Below are the code and all the weights of a small trained network. Each question names an input and a target symbol and asks about switching units off, where a switched-off unit gives its printed mean instead of its output.

import numpy as np


def w(rows, s, z=0):
    codes = np.array(rows[::2]) - 128.0
    scale = np.full(codes.shape[1], s)
    scale[-1] = z or s
    return codes * scale


def norm(h):
    return h / np.sqrt((h * h).mean(-1, keepdims=True) + 1e-5)


def f(y):
    return np.maximum(y, 0)


def softmax(a):
    e = np.exp(a - a.max(-1, keepdims=True))
    return e / e.sum(-1, keepdims=True)


def log_softmax(a):
    a = a - a.max(-1, keepdims=True)
    return a - np.log(np.exp(a).sum(-1, keepdims=True))


def net(x, mask):
    ids = ['ΘΠβγδεηλμξσφψω'.index(c) for c in x.split()]
    T = len(ids)
    res = E[ids] + P[:T]
    u = 0
    for l in range(2):
        r = norm(res)
        for j in range(2):
            rows = slice(4 * j, 4 * j + 4)
            q, k, v = (r @ M[l][rows].T for M in (Q, K, V))
            z = softmax(np.where(np.tri(T) > 0, q @ k.T / 4**0.5, -1e9)) @ v
            o = O[l][rows]
            res = res + np.where(mask[u + j], z, o[:, -1]) @ o[:, :-1]
        u += 2
        y = f(norm(res) @ A[l][:, :-1].T + A[l][:, -1])
        res = res + np.where(mask[u : u + 4], y, B[l][:, -1]) @ B[l][:, :-1]
        u += 4
    return log_softmax(norm(res)[-1] @ U[:, :-1].T + U[:, -1])


Q, K, V, O, A, B = {}, {}, {}, {}, {}, {}
E = w([
[133,130,106,169,129,134,131,156,98],'Θ',
[206,90,151,115,101,117,116,112,103],'Π',
[132,149,171,116,128,98,111,127,114],'β',
[75,114,149,76,137,110,136,143,70],'γ',
[120,139,193,155,73,98,190,93,122],'δ',
[151,170,121,145,136,119,127,157,107],'ε',
[125,138,119,172,87,74,100,159,145],'η',
[101,159,6,76,200,107,130,32,143],'λ',
[133,130,132,135,145,137,128,167,124],'μ',
[130,157,130,110,117,109,117,112,84],'ξ',
[166,148,134,153,177,121,144,125,137],'σ',
[137,132,144,149,141,121,129,174,125],'φ',
[123,116,128,155,134,140,117,164,121],'ψ',
[124,132,106,148,124,119,133,160,133],'ω',
],0.014)
P = w([
[104,208,169,91,155,199,85,72,138],'0',
[88,3,135,125,101,106,114,234,102],'1',
[113,7,111,118,115,86,107,215,117],'2',
[129,10,91,115,128,75,104,209,136],'3',
[135,32,97,105,134,71,112,200,148],'4',
[138,30,89,113,131,50,112,180,157],'5',
[143,43,89,109,124,43,105,172,172],'6',
[158,40,85,116,127,38,100,172,179],'7',
[148,26,94,133,131,80,77,187,155],'8',
],0.0035)
Q[0] = w([
[97,132,167,84,102,119,143,55,101],'0.h0',
[80,171,81,208,159,125,208,217,159],'0.h0',
[126,92,139,114,147,56,55,160,94],'0.h0',
[165,173,76,254,166,112,106,143,146],'0.h0',
[103,138,220,42,161,105,103,46,96],'0.h1',
[164,167,112,123,60,143,156,97,171],'0.h1',
[177,147,95,190,158,163,120,208,184],'0.h1',
[157,165,154,164,84,199,187,122,154],'0.h1',
],0.0078)
K[0] = w([
[136,49,61,116,128,60,185,139,127],'0.h0',
[5,194,136,170,223,254,119,153,124],'0.h0',
[142,161,158,138,99,103,132,58,189],'0.h0',
[78,204,147,154,109,180,53,115,63],'0.h0',
[147,76,54,144,180,39,136,120,196],'0.h1',
[84,82,152,92,123,130,147,122,57],'0.h1',
[142,162,177,153,127,208,98,90,69],'0.h1',
[144,69,146,99,79,156,143,176,41],'0.h1',
],0.007)
V[0] = w([
[173,158,132,183,154,67,161,152,118],'0.h0',
[93,98,134,167,186,181,97,83,173],'0.h0',
[137,123,155,84,180,137,229,132,148],'0.h0',
[253,98,179,70,107,120,61,96,171],'0.h0',
[83,164,144,126,81,143,125,181,84],'0.h1',
[79,181,117,113,104,196,135,110,165],'0.h1',
[53,163,61,126,118,96,162,151,166],'0.h1',
[100,164,198,143,92,93,102,189,173],'0.h1',
],0.0068)
O[0] = w([
[141,195,129,182,167,129,84,151,99,182],'0.h0',
[238,78,100,132,98,129,93,116,202,161],'0.h0',
[156,79,171,183,153,149,128,70,62,76],'0.h0',
[195,141,47,81,113,127,206,120,48,75],'0.h0',
[183,113,190,103,173,165,124,120,137,227],'0.h1',
[188,151,87,128,231,153,141,83,111,123],'0.h1',
[143,90,114,135,152,253,165,112,175,57],'0.h1',
[175,131,157,79,122,129,167,173,116,254],'0.h1',
],0.0063,0.0029)
A[0] = w([
[176,197,169,142,169,82,121,168,136,248],'0.n0',
[121,78,254,124,128,87,149,53,136,64],'0.n1',
[27,135,136,112,145,123,133,148,50,210],'0.n2',
[141,72,71,86,163,72,157,103,87,84],'0.n3',
],0.0056,0.0017)
B[0] = w([
[94,46,85,136,96,113,140,133,124,254],'0.n0',
[57,104,153,76,35,196,59,148,90,164],'0.n1',
[152,163,102,32,122,8,132,48,181,204],'0.n2',
[144,79,69,182,3,148,135,116,104,160],'0.n3',
],0.0061,0.0058)
Q[1] = w([
[212,99,173,126,141,181,54,216,180],'1.h0',
[44,153,210,44,104,128,164,74,135],'1.h0',
[54,173,183,36,119,109,115,90,95],'1.h0',
[193,108,157,253,146,128,75,180,154],'1.h0',
[136,187,104,127,175,175,91,176,180],'1.h1',
[41,71,186,64,117,113,85,113,96],'1.h1',
[191,71,107,121,147,46,107,204,115],'1.h1',
[54,213,171,24,55,98,208,53,39],'1.h1',
],0.008)
K[1] = w([
[159,188,207,131,192,221,80,152,152],'1.h0',
[92,83,143,156,33,103,103,163,179],'1.h0',
[48,133,128,167,35,82,101,159,153],'1.h0',
[163,159,159,134,223,234,103,100,52],'1.h0',
[84,91,77,104,198,172,75,147,149],'1.h1',
[84,160,184,178,41,98,55,137,166],'1.h1',
[180,219,133,145,112,222,125,104,135],'1.h1',
[72,98,88,157,1,34,163,103,188],'1.h1',
],0.0079)
V[1] = w([
[232,110,187,122,207,130,98,203,107],'1.h0',
[111,69,153,170,2,19,135,192,221],'1.h0',
[224,39,92,174,194,122,96,46,137],'1.h0',
[181,54,124,47,168,231,177,149,117],'1.h0',
[41,139,57,99,243,132,88,192,79],'1.h1',
[117,136,238,189,132,56,153,123,76],'1.h1',
[75,101,168,133,106,217,231,83,32],'1.h1',
[113,205,191,74,202,110,201,72,143],'1.h1',
],0.005)
O[1] = w([
[193,226,105,118,116,181,85,148,131,216],'1.h0',
[251,81,126,160,153,135,129,53,235,253],'1.h0',
[98,100,110,68,182,221,54,124,91,176],'1.h0',
[111,213,137,106,75,208,144,98,58,138],'1.h0',
[52,177,80,66,88,57,88,203,115,124],'1.h1',
[124,186,166,209,217,120,134,100,70,130],'1.h1',
[76,81,100,172,130,138,219,116,46,12],'1.h1',
[92,152,25,139,253,139,160,164,126,47],'1.h1',
],0.0057,0.0043)
A[1] = w([
[149,51,125,134,130,28,195,1,251,216],'1.n0',
[126,130,96,77,63,116,58,174,223,4],'1.n1',
[109,147,229,220,108,211,148,234,224,192],'1.n2',
[135,234,202,40,160,57,207,26,125,80],'1.n3',
],0.0052,0.0015)
B[1] = w([
[84,210,91,101,92,255,84,66,89,255],'1.n0',
[114,46,126,131,209,206,206,135,98,225],'1.n1',
[96,185,124,233,95,49,219,47,85,201],'1.n2',
[161,92,222,202,159,186,97,215,147,170],'1.n3',
],0.0066,0.0065)
U = w([
[90,124,149,220,169,109,79,161,215,113],'Θ',
[56,193,112,184,158,235,162,177,154,120],'Π',
[129,153,72,142,77,133,239,190,200,143],'β',
[65,145,2,95,162,190,123,52,152,138],'γ',
[100,131,225,187,66,173,150,38,91,99],'δ',
[160,55,101,151,169,97,17,138,57,95],'ε',
[201,70,80,58,49,112,203,104,33,66],'η',
[230,83,171,63,125,189,113,113,209,80],'λ',
[154,84,89,176,227,146,204,106,81,200],'μ',
[100,211,141,47,78,227,64,163,55,76],'ξ',
[220,229,210,171,134,78,114,172,91,70],'σ',
[82,206,93,95,180,71,115,191,131,254],'φ',
[119,143,91,100,66,21,56,67,149,132],'ψ',
[48,27,208,43,93,136,132,191,111,116],'ω',
],0.0075,0.0027)

Each question gives the input, a string of symbols that net reads in full, and the target symbol t.
The units are the heads (4 rows each of Q, K, V and O) and the neurons (one row each of A and B). Each row of codes is followed by its name. A weight is (code - 128) times the scale printed after its matrix; where a second scale follows, it is the last column's (O, A, B and U).
mask holds one flag per unit, layer by layer, with each layer's heads first. A switched-off unit (its flag False) gives its mean, the last column of its rows in O or B, instead of its output. The means were averaged over made-up inputs and are rounded, as every weight is.
A unit's drop is (log p(t) with every unit on - log p(t) with that unit switched off) / (log p(t) with every unit on - log p(t) with every unit switched off).
The circuit of an input: a set's keep is (log p(t) with only the set's units on - log p(t) with every unit switched off) / (log p(t) with every unit on - log p(t) with every unit switched off). Starting from all 12 units, units are removed one at a time, each time the one whose removal leaves the highest keep (on an exact tie, the one counted first), for as long as the keep stays at least 0.8.
units of the circuit, in order: the units of the circuit, biggest drop first
most important unit: the unit with the biggest drop
top k neurons: the k neurons with the biggest drops, biggest first
top k neurons in layer l: the k neurons of layer l with the biggest drops, biggest first
which heads matter: for each layer, one digit per head in row order, 1 if its drop is at least 0.15 and else 0, layers parted by /
input ψ ψ γ β ε, target λ: most important unit -> 0.h0
input σ μ ω η ψ μ, target ε: units of the circuit, in order -> (0.h0, 0.h1, 1.h0)
input ψ φ ψ ξ, target φ: units of the circuit, in order -> (0.h0, 0.h1, 1.h1, 0.n2)
input λ μ γ β γ β ψ ε, target ω: which heads matter -> 00 / 10
input ω μ ξ λ Π Π Π φ μ, target Π: which heads matter -> 11 / 10
input ψ ψ φ Π ψ ε, target λ: which heads matter -> 11 / 00
input ψ γ ψ σ σ γ Π ε ξ, target η: which heads matter -> 10 / 00
input β γ μ ω Π ψ ψ, target η: which heads matter -> 10 / 00
input φ σ φ ψ ψ μ σ, target σ: top 3 neurons -> (0.n2, 1.n0, 0.n3)
input ε μ σ, target φ: units of the circuit, in order -> (0.h0, 1.h1)
input Θ σ μ μ ξ γ, target ψ: which heads matter -> 01 / 10
input γ φ ω σ, target δ: which heads matter -> 10 / 00
input ψ ψ γ μ μ β, target σ: which heads matter -> 11 / 01
input λ Θ μ, target ω: most important unit -> 1.h0
input φ σ ψ, target σ: which heads matter -> 01 / 00
input γ ψ β, target σ: which heads matter -> 11 / 11
input ψ δ Π, target η: top 2 neurons in layer 0 -> (0.n3, 0.n1)
input η ψ Θ, target β: which heads matter -> 11 / 10
input δ ψ η γ Θ μ, target μ: which heads matter -> 10 / 01
input Π λ ψ σ σ ψ Θ σ Θ, target ψ: units of the circuit, in order -> (0.h1)
input γ Θ ψ γ μ, target δ: top 2 neurons -> (1.n2, 0.n1)
input ψ ε ω, target λ: units of the circuit, in order -> (0.h0, 0.h1)
input σ μ γ Θ ψ Θ, target ε: top 2 neurons in layer 1 -> (1.n0, 1.n2)
input ε ψ σ β β γ β, target ψ: top 3 neurons -> (1.n0, 0.n2, 1.n2)
